Below is a small trained network, with its code and all its weights. Each question gives an input and a class and asks what happens when units are switched off, that is, made to give their printed mean instead of their output.

import numpy as np


def w(rows, s, z=0):
    codes = np.array(rows[::2]) - 128.0
    scale = np.full(codes.shape[1], s)
    scale[-1] = z or s
    return codes * scale


def norm(h):
    return h / np.sqrt((h * h).mean(-1, keepdims=True) + 1e-5)


def f(y):
    return y / 2 * (1 + np.tanh(0.7978845608 * (y + 0.044715 * y**3)))


def log_softmax(a):
    a = a - a.max(-1, keepdims=True)
    return a - np.log(np.exp(a).sum(-1, keepdims=True))


def net(x, mask):
    res = np.array(x, float).reshape(1, 5) / 4 @ E
    u = 0
    for l in range(2):
        y = f(norm(res) @ A[l][:, :-1].T + A[l][:, -1])
        res = res + np.where(mask[u : u + 6], y, B[l][:, -1]) @ B[l][:, :-1]
        u += 6
    return log_softmax(norm(res)[-1] @ U[:, :-1].T + U[:, -1])


A, B = {}, {}
E = w([
[129,151,52,86,144,125,120,114,153,223,125,66],'x0',
[126,128,128,129,131,124,127,126,128,129,126,128],'x1',
[87,121,145,112,124,136,66,95,143,51,131,28],'x2',
[121,84,48,253,122,136,234,137,137,101,113,79],'x3',
[129,128,128,128,127,128,129,129,127,128,129,128],'x4',
],0.012)
A[0] = w([
[129,137,171,50,132,125,55,124,127,174,127,175,3],'L0N1',
[135,134,148,94,128,128,122,133,120,212,131,252,82],'L0N2',
[126,126,199,108,129,129,89,129,118,57,129,220,44],'L0N3',
[125,134,115,55,132,130,73,122,127,240,129,88,36],'L0N4',
[124,133,154,73,117,136,63,128,121,87,134,70,80],'L0N5',
[115,128,158,101,142,116,66,114,132,102,124,86,83],'L0N6',
],0.047,0.0055)
B[0] = w([
[60,101,108,138,98,185,143,111,86,193,200,129,253],'L0N1',
[170,35,138,97,210,208,122,117,163,88,43,129,238],'L0N2',
[134,241,130,153,63,7,121,149,135,121,162,124,233],'L0N3',
[144,240,137,155,68,2,121,152,138,106,151,127,235],'L0N4',
[152,68,137,91,205,189,115,110,148,104,65,122,217],'L0N5',
[158,53,127,128,157,185,143,134,151,113,83,146,200],'L0N6',
],0.034,0.053)
A[1] = w([
[102,106,113,139,143,145,151,130,45,151,131,99,96],'L1N1',
[106,166,135,88,188,109,125,129,20,180,122,95,75],'L1N2',
[98,100,116,142,122,160,141,120,116,149,149,126,139],'L1N3',
[122,129,121,126,146,140,159,121,37,128,130,94,1],'L1N4',
[133,155,166,66,96,113,115,126,2,101,101,90,75],'L1N5',
[98,114,105,170,135,138,173,139,17,145,126,74,46],'L1N6',
],0.041,0.0024)
B[1] = w([
[113,62,170,109,115,186,105,113,122,112,146,144,161],'L1N1',
[96,10,144,134,70,129,111,137,240,157,135,84,127],'L1N2',
[107,158,128,113,141,108,138,134,6,152,148,99,255],'L1N3',
[108,101,113,136,143,169,143,118,124,147,136,136,147],'L1N4',
[156,58,170,126,109,125,156,166,142,109,150,72,155],'L1N5',
[114,153,121,107,114,129,111,123,148,166,155,141,215],'L1N6',
],0.017,0.014)
U = w([
[171,43,126,119,215,184,138,113,138,99,51,124,254],'0',
[134,244,128,167,62,2,119,143,139,129,165,124,79],'1',
[84,126,121,116,120,157,122,105,80,190,187,130,77],'2',
],0.015,0.0013)

Each question gives the input, the list of numbers given to net, and the class t.
The units are the neurons (one row each of A and B). Each row of codes is followed by its name. A weight is (code - 128) times the scale printed after its matrix; where a second scale follows, it is the last column's (A, B and U).
mask holds one flag per neuron, layer by layer. A switched-off neuron (its flag False) gives its mean, the last column of its row in B, instead of its output. The means were averaged over made-up inputs and are rounded, as every weight is.
A unit's drop is (log p(t) with every unit on - log p(t) with that unit switched off) / (log p(t) with every unit on - log p(t) with every unit switched off).
The circuit of an input: a set's keep is (log p(t) with only the set's units on - log p(t) with every unit switched off) / (log p(t) with every unit on - log p(t) with every unit switched off). Starting from all 12 units, units are removed one at a time, each time the one whose removal leaves the highest keep (on an exact tie, the one counted first), for as long as the keep stays at least 0.8.
circuit, biggest first: the units of the circuit, biggest drop first
top k neurons: the k neurons with the biggest drops, biggest first
k most important neurons of layer l: the k neurons of layer l with the biggest drops, biggest first
drop of u: that unit's drop, to one decimal
input [3,-1,0,-3,8], class 1: circuit, biggest first : L0N4
input [-6,5,5,-1,7], class 1: 2 most important neurons of layer 0 : L0N3; L0N2
input [1,-2,0,-8,1], class 2: top 2 neurons : L0N1; L0N2
input [1,-1,-4,-8,-6], class 2: top 3 neurons : L0N1; L0N2; L0N4
input [-6,3,-4,-1,8], class 1: top 2 neurons : L0N3; L0N5
input [5,-5,-6,-8,2], class 2: 4 most important neurons of layer 0 : L0N1; L0N3; L0N5; L0N2
input [-5,-4,-7,-8,8], class 2: 4 most important neurons of layer 0 : L0N1; L0N4; L0N5; L0N6
input [-8,4,6,-8,0], class 1: 2 most important neurons of layer 0 : L0N3; L0N2
input [5,8,4,8,-3], class 2: drop of L1N4 : 0.0
input [5,4,2,-5,-2], class 1: drop of L0N4 : 3.4
input [-5,-1,1,-1,5], class 1: drop of L0N3 : 0.8
input [0,-2,1,2,8], class 2: drop of L0N2 : 1.0
